Below is a small trained network, with its code and all its weights. Each question gives an input and a class and asks what happens when units are switched off, that is, made to give their printed mean instead of their output.

import numpy as np


def w(rows, s, z=0):
    codes = np.array(rows[::2]) - 128.0
    scale = np.full(codes.shape[1], s)
    scale[-1] = z or s
    return codes * scale


def norm(h):
    return h / np.sqrt((h * h).mean(-1, keepdims=True) + 1e-5)


def f(y):
    return y / 2 * (1 + np.tanh(0.7978845608 * (y + 0.044715 * y**3)))


def log_softmax(a):
    a = a - a.max(-1, keepdims=True)
    return a - np.log(np.exp(a).sum(-1, keepdims=True))


def net(x, mask):
    res = np.array(x, float).reshape(1, 6) / 4 @ E
    u = 0
    for l in range(2):
        y = f(norm(res) @ A[l][:, :-1].T + A[l][:, -1])
        res = res + np.where(mask[u : u + 10], y, B[l][:, -1]) @ B[l][:, :-1]
        u += 10
    return log_softmax(norm(res)[-1] @ U[:, :-1].T + U[:, -1])


A, B = {}, {}
E = w([
[152,153,99,172,69,222,127,104,219],'x0',
[126,111,153,103,140,158,109,129,134],'x1',
[169,56,50,248,249,201,125,148,100],'x2',
[98,53,90,144,31,127,93,229,116],'x3',
[126,123,133,124,130,135,131,129,126],'x4',
[254,58,211,158,125,65,163,183,183],'x5',
],0.0075)
A[0] = w([
[215,114,168,128,112,106,131,164,151,68],'0.n1',
[106,106,109,128,73,163,120,220,111,3],'0.n2',
[180,101,153,133,141,121,155,163,135,49],'0.n3',
[83,47,117,137,78,131,140,198,52,45],'0.n4',
[124,48,125,173,183,129,170,109,75,50],'0.n5',
[89,98,155,100,169,37,79,154,49,59],'0.n6',
[2,171,89,131,145,162,123,115,60,78],'0.n7',
[116,114,84,185,185,161,100,162,83,52],'0.n8',
[117,151,174,132,231,76,141,57,100,87],'0.n9',
[183,152,89,114,107,193,151,143,193,31],'0.n10',
],0.009,0.0048)
B[0] = w([
[1,139,151,150,178,80,95,90,124,198],'0.n1',
[154,202,139,164,88,107,67,101,141,164],'0.n2',
[106,91,119,169,156,109,114,118,128,160],'0.n3',
[228,198,149,159,104,109,49,131,61,202],'0.n4',
[167,126,108,75,132,152,177,176,164,199],'0.n5',
[185,18,92,86,78,151,243,49,86,214],'0.n6',
[22,98,182,182,165,83,94,104,132,253],'0.n7',
[115,143,105,45,147,146,133,166,187,207],'0.n8',
[171,138,153,143,78,147,103,164,59,243],'0.n9',
[145,56,108,132,84,144,156,87,57,163],'0.n10',
],0.0099,0.0052)
A[1] = w([
[122,81,189,181,171,54,156,162,207,63],'1.n1',
[113,120,105,180,49,195,138,65,222,59],'1.n2',
[211,90,220,180,127,74,187,177,139,130],'1.n3',
[138,132,126,206,59,195,158,47,208,40],'1.n4',
[177,174,150,179,117,201,91,153,73,113],'1.n5',
[173,254,213,153,202,195,191,65,74,1],'1.n6',
[106,165,159,31,35,104,170,146,169,97],'1.n7',
[87,166,164,67,60,90,142,98,47,108],'1.n8',
[97,204,148,41,115,85,134,183,161,36],'1.n9',
[175,126,77,156,210,203,114,215,153,69],'1.n10',
],0.0085,0.0052)
B[1] = w([
[33,111,103,120,111,189,63,80,111,176],'1.n1',
[169,54,191,84,142,116,182,105,39,177],'1.n2',
[31,177,125,148,114,181,95,82,108,232],'1.n3',
[145,93,126,114,127,96,168,129,34,172],'1.n4',
[166,144,144,94,113,87,117,128,137,177],'1.n5',
[192,164,126,173,11,72,36,196,135,189],'1.n6',
[153,148,72,136,210,150,151,172,193,197],'1.n7',
[170,117,110,154,168,174,140,162,193,253],'1.n8',
[111,95,44,110,162,68,156,185,117,145],'1.n9',
[129,171,118,81,145,62,173,151,209,217],'1.n10',
],0.011,0.0063)
U = w([
[1,131,153,156,148,137,63,75,129,217],'0',
[153,150,81,83,200,124,172,195,222,57],'1',
[179,69,144,86,99,131,205,89,30,237],'2',
[193,198,146,150,39,100,18,169,110,1],'3',
],0.017,0.00093)

Each question gives the input, the list of numbers given to net, and the class t.
The units are the neurons (one row each of A and B). Each row of codes is followed by its name. A weight is (code - 128) times the scale printed after its matrix; where a second scale follows, it is the last column's (A, B and U).
mask holds one flag per neuron, layer by layer. A switched-off neuron (its flag False) gives its mean, the last column of its row in B, instead of its output. The means were averaged over made-up inputs and are rounded, as every weight is.
A unit's drop is (log p(t) with every unit on - log p(t) with that unit switched off) / (log p(t) with every unit on - log p(t) with every unit switched off).
The circuit of an input: a set's keep is (log p(t) with only the set's units on - log p(t) with every unit switched off) / (log p(t) with every unit on - log p(t) with every unit switched off). Starting from the 12 units with the biggest drops (on a tie, the unit counted first), units are removed one at a time, each time the one whose removal leaves the highest keep (on an exact tie, the one counted first), for as long as the keep stays at least 0.8.
circuit, biggest first: the units of the circuit, biggest drop first
top k neurons: the k neurons with the biggest drops, biggest first
top k neurons in layer l: the k neurons of layer l with the biggest drops, biggest first
drop of u: that unit's drop, to one decimal
input [6,6,5,-2,7,-3], class 2: circuit, biggest first	1.n2
input [0,-3,-4,-3,0,-3], class 1: top 2 neurons in layer 0	0.n1, 0.n4
input [-5,4,-6,-5,4,2], class 1: top 2 neurons	1.n7, 1.n8
input [6,-4,-8,8,5,7], class 1: top 3 neurons in layer 0	0.n7, 0.n9, 0.n1
input [-8,8,8,-1,-6,-2], class 1: top 2 neurons in layer 0	0.n8, 0.n5
input [-1,2,-5,-6,4,-4], class 3: top 2 neurons in layer 1	1.n6, 1.n10
input [1,-7,-8,-8,6,3], class 1: top 2 neurons in layer 0	0.n4, 0.n2
input [0,-1,5,-6,-8,-5], class 3: top 2 neurons	0.n9, 1.n6
input [8,4,-1,-8,8,8], class 0: top 2 neurons in layer 1	1.n3, 1.n1
input [-6,4,-7,7,7,6], class 1: top 3 neurons	1.n7, 0.n7, 1.n8
input [-3,-6,3,0,3,3], class 0: top 2 neurons in layer 1	1.n3, 1.n8
input [1,6,-3,-6,1,6], class 0: top 2 neurons in layer 1	1.n1, 1.n3
input [-5,2,-7,7,0,1], class 1: top 4 neurons	1.n7, 1.n8, 0.n9, 1.n6
input [-3,4,3,-7,5,-4], class 3: top neuron	0.n9
input [3,-7,2,-3,-4,2], class 2: top 3 neurons in layer 0	0.n4, 0.n10, 0.n7
input [-4,8,3,-5,-6,5], class 0: top 2 neurons	1.n3, 0.n4
input [5,-6,2,-5,1,-1], class 2: top 2 neurons in layer 1	1.n4, 1.n2
input [-7,7,-8,6,-1,8], class 0: top 3 neurons in layer 0	0.n1, 0.n8, 0.n5
input [0,0,2,5,-6,-4], class 3: top 3 neurons in layer 0	0.n4, 0.n2, 0.n1
input [-6,2,-2,-1,-7,6], class 0: circuit, biggest first	1.n3
input [7,-3,-4,0,8,2], class 2: drop of 1.n4	0.0
input [4,-3,-3,-7,-5,3], class 3: drop of 1.n6	0.2
input [6,-4,-8,-5,-4,-1], class 1: drop of 1.n7	0.6
